Below is a small trained network, with its code and all its weights. Each question gives an input and a target symbol and asks what happens when units are switched off, that is, made to give their printed mean instead of their output.

import numpy as np


def w(rows, s, z=0):
    codes = np.array(rows[::2]) - 128.0
    scale = np.full(codes.shape[1], s)
    scale[-1] = z or s
    return codes * scale


def f(y):
    return y / 2 * (1 + np.tanh(0.7978845608 * (y + 0.044715 * y**3)))


def softmax(a):
    e = np.exp(a - a.max(-1, keepdims=True))
    return e / e.sum(-1, keepdims=True)


def log_softmax(a):
    a = a - a.max(-1, keepdims=True)
    return a - np.log(np.exp(a).sum(-1, keepdims=True))


def net(x, mask):
    ids = ['αβγδελστφω'.index(c) for c in x.split()]
    T = len(ids)
    res = E[ids] + P[:T]
    r = res
    for j in range(3):
        rows = slice(3 * j, 3 * j + 3)
        q, k, v = (r @ M[0][rows].T for M in (Q, K, V))
        z = softmax(np.where(np.tri(T) > 0, q @ k.T / 3**0.5, -1e9)) @ v
        o = O[0][rows]
        res = res + np.where(mask[j], z, o[:, -1]) @ o[:, :-1]
    y = f(res @ A[0][:, :-1].T + A[0][:, -1])
    res = res + np.where(mask[3:7], y, B[0][:, -1]) @ B[0][:, :-1]
    return log_softmax(res[-1] @ U[:, :-1].T + U[:, -1])


Q, K, V, O, A, B = {}, {}, {}, {}, {}, {}
E = w([
[163,130,64,249,99],'α',
[164,208,14,70,144],'β',
[35,34,178,135,101],'γ',
[240,185,197,161,178],'δ',
[150,37,209,67,82],'ε',
[23,103,180,213,215],'λ',
[33,137,177,227,127],'σ',
[134,188,115,149,54],'τ',
[169,33,35,143,79],'φ',
[100,59,98,90,200],'ω',
],0.016)
P = w([
[148,34,108,136,98],'0',
[112,73,79,104,103],'1',
[130,50,82,100,80],'2',
[24,152,23,57,166],'3',
[92,67,88,89,102],'4',
[79,68,45,89,99],'5',
[95,54,53,95,109],'6',
[74,76,38,82,106],'7',
[21,146,3,77,132],'8',
[54,98,20,74,122],'9',
],0.0029)
Q[0] = w([
[87,104,177,13,217],'h0',
[131,113,218,85,88],'h0',
[56,130,181,217,164],'h0',
[59,113,243,49,92],'h1',
[126,184,49,109,157],'h1',
[99,188,110,253,45],'h1',
[207,54,162,118,129],'h2',
[214,133,75,39,119],'h2',
[191,200,96,156,58],'h2',
],0.011)
K[0] = w([
[51,87,77,59,182],'h0',
[66,62,143,57,4],'h0',
[27,135,141,181,136],'h0',
[146,169,218,109,136],'h1',
[74,153,7,74,91],'h1',
[103,154,125,205,49],'h1',
[93,125,84,124,96],'h2',
[97,112,55,59,92],'h2',
[93,176,109,117,56],'h2',
],0.013)
V[0] = w([
[209,169,51,73,158],'h0',
[170,143,2,149,191],'h0',
[121,164,182,124,192],'h0',
[89,87,112,154,81],'h1',
[97,89,187,147,22],'h1',
[68,47,48,21,143],'h1',
[89,75,128,184,152],'h2',
[120,90,156,176,229],'h2',
[10,165,120,133,91],'h2',
],0.0085)
O[0] = w([
[137,101,255,139,113,57],'h0',
[164,44,189,176,76,78],'h0',
[155,130,158,120,190,25],'h0',
[125,130,83,105,110,223],'h1',
[121,165,47,100,175,253],'h1',
[169,85,103,120,93,191],'h1',
[191,135,23,140,135,134],'h2',
[179,128,97,119,189,17],'h2',
[117,169,125,149,136,186],'h2',
],0.0095,0.0034)
A[0] = w([
[85,5,117,69,254,123],'n0',
[124,166,229,67,210,49],'n1',
[196,110,114,21,8,248],'n2',
[172,206,131,127,95,253],'n3',
],0.0073,0.0015)
B[0] = w([
[252,213,161,143,3,221],'n0',
[86,132,119,160,118,123],'n1',
[32,114,254,111,237,254],'n2',
[14,145,207,121,72,170],'n3',
],0.0076,0.0083)
U = w([
[122,99,81,248,63,71],'α',
[127,137,193,121,121,14],'β',
[140,133,38,85,19,1],'γ',
[151,194,169,173,182,123],'δ',
[139,184,150,2,184,140],'ε',
[189,204,126,181,170,136],'λ',
[68,150,102,191,226,98],'σ',
[83,240,163,160,74,170],'τ',
[77,56,102,139,158,176],'φ',
[225,169,156,110,61,223],'ω',
],0.008,0.006)

Each question gives the input, a string of symbols that net reads in full, and the target symbol t.
The units are the heads (3 rows each of Q, K, V and O) and the neurons (one row each of A and B). Each row of codes is followed by its name. A weight is (code - 128) times the scale printed after its matrix; where a second scale follows, it is the last column's (O, A, B and U).
mask holds one flag per unit, heads first, then neurons. A switched-off unit (its flag False) gives its mean, the last column of its rows in O or B, instead of its output. The means were averaged over made-up inputs and are rounded, as every weight is.
A unit's drop is (log p(t) with every unit on - log p(t) with that unit switched off) / (log p(t) with every unit on - log p(t) with every unit switched off).
The circuit of an input: a set's keep is (log p(t) with only the set's units on - log p(t) with every unit switched off) / (log p(t) with every unit on - log p(t) with every unit switched off). Starting from all 7 units, units are removed one at a time, each time the one whose removal leaves the highest keep (on an exact tie, the one counted first), for as long as the keep stays at least 0.8.
circuit, biggest first: the units of the circuit, biggest drop first
top k neurons: the k neurons with the biggest drops, biggest first
which heads matter: for each layer, one digit per head in row order, 1 if its drop is at least 0.15 and else 0, layers parted by /
drop when u is switched off: that unit's drop, to one decimal
input τ τ τ α, target α: circuit, biggest first -> (h0 n2)
input φ τ τ τ ε σ φ τ λ, target λ: top neuron -> (n0)
input γ ε β, target β: circuit, biggest first -> (h0 n2 h1)
input τ τ ω ω, target ω: which heads matter -> 000
input ε ε τ α, target α: which heads matter -> 100
input τ τ τ σ, target σ: circuit, biggest first -> (n0 h0)
input ε ε δ, target ε: which heads matter -> 101
input τ τ τ ε α τ δ, target τ: which heads matter -> 011
input ε γ ε τ τ τ ω τ ω, target ω: circuit, biggest first -> (n0 h0)
input ε τ ω ε τ ε, target ε: drop when h1 is switched off -> 0.1
input ε ε ε ε δ, target ε: drop when h0 is switched off -> 0.6
input ε β λ τ ω τ λ σ, target σ: drop when n0 is switched off -> 0.1
input ε τ ε ε τ δ δ τ α δ, target τ: drop when n1 is switched off -> 0.2
input σ ε τ τ τ φ, target φ: top neuron -> (n2)
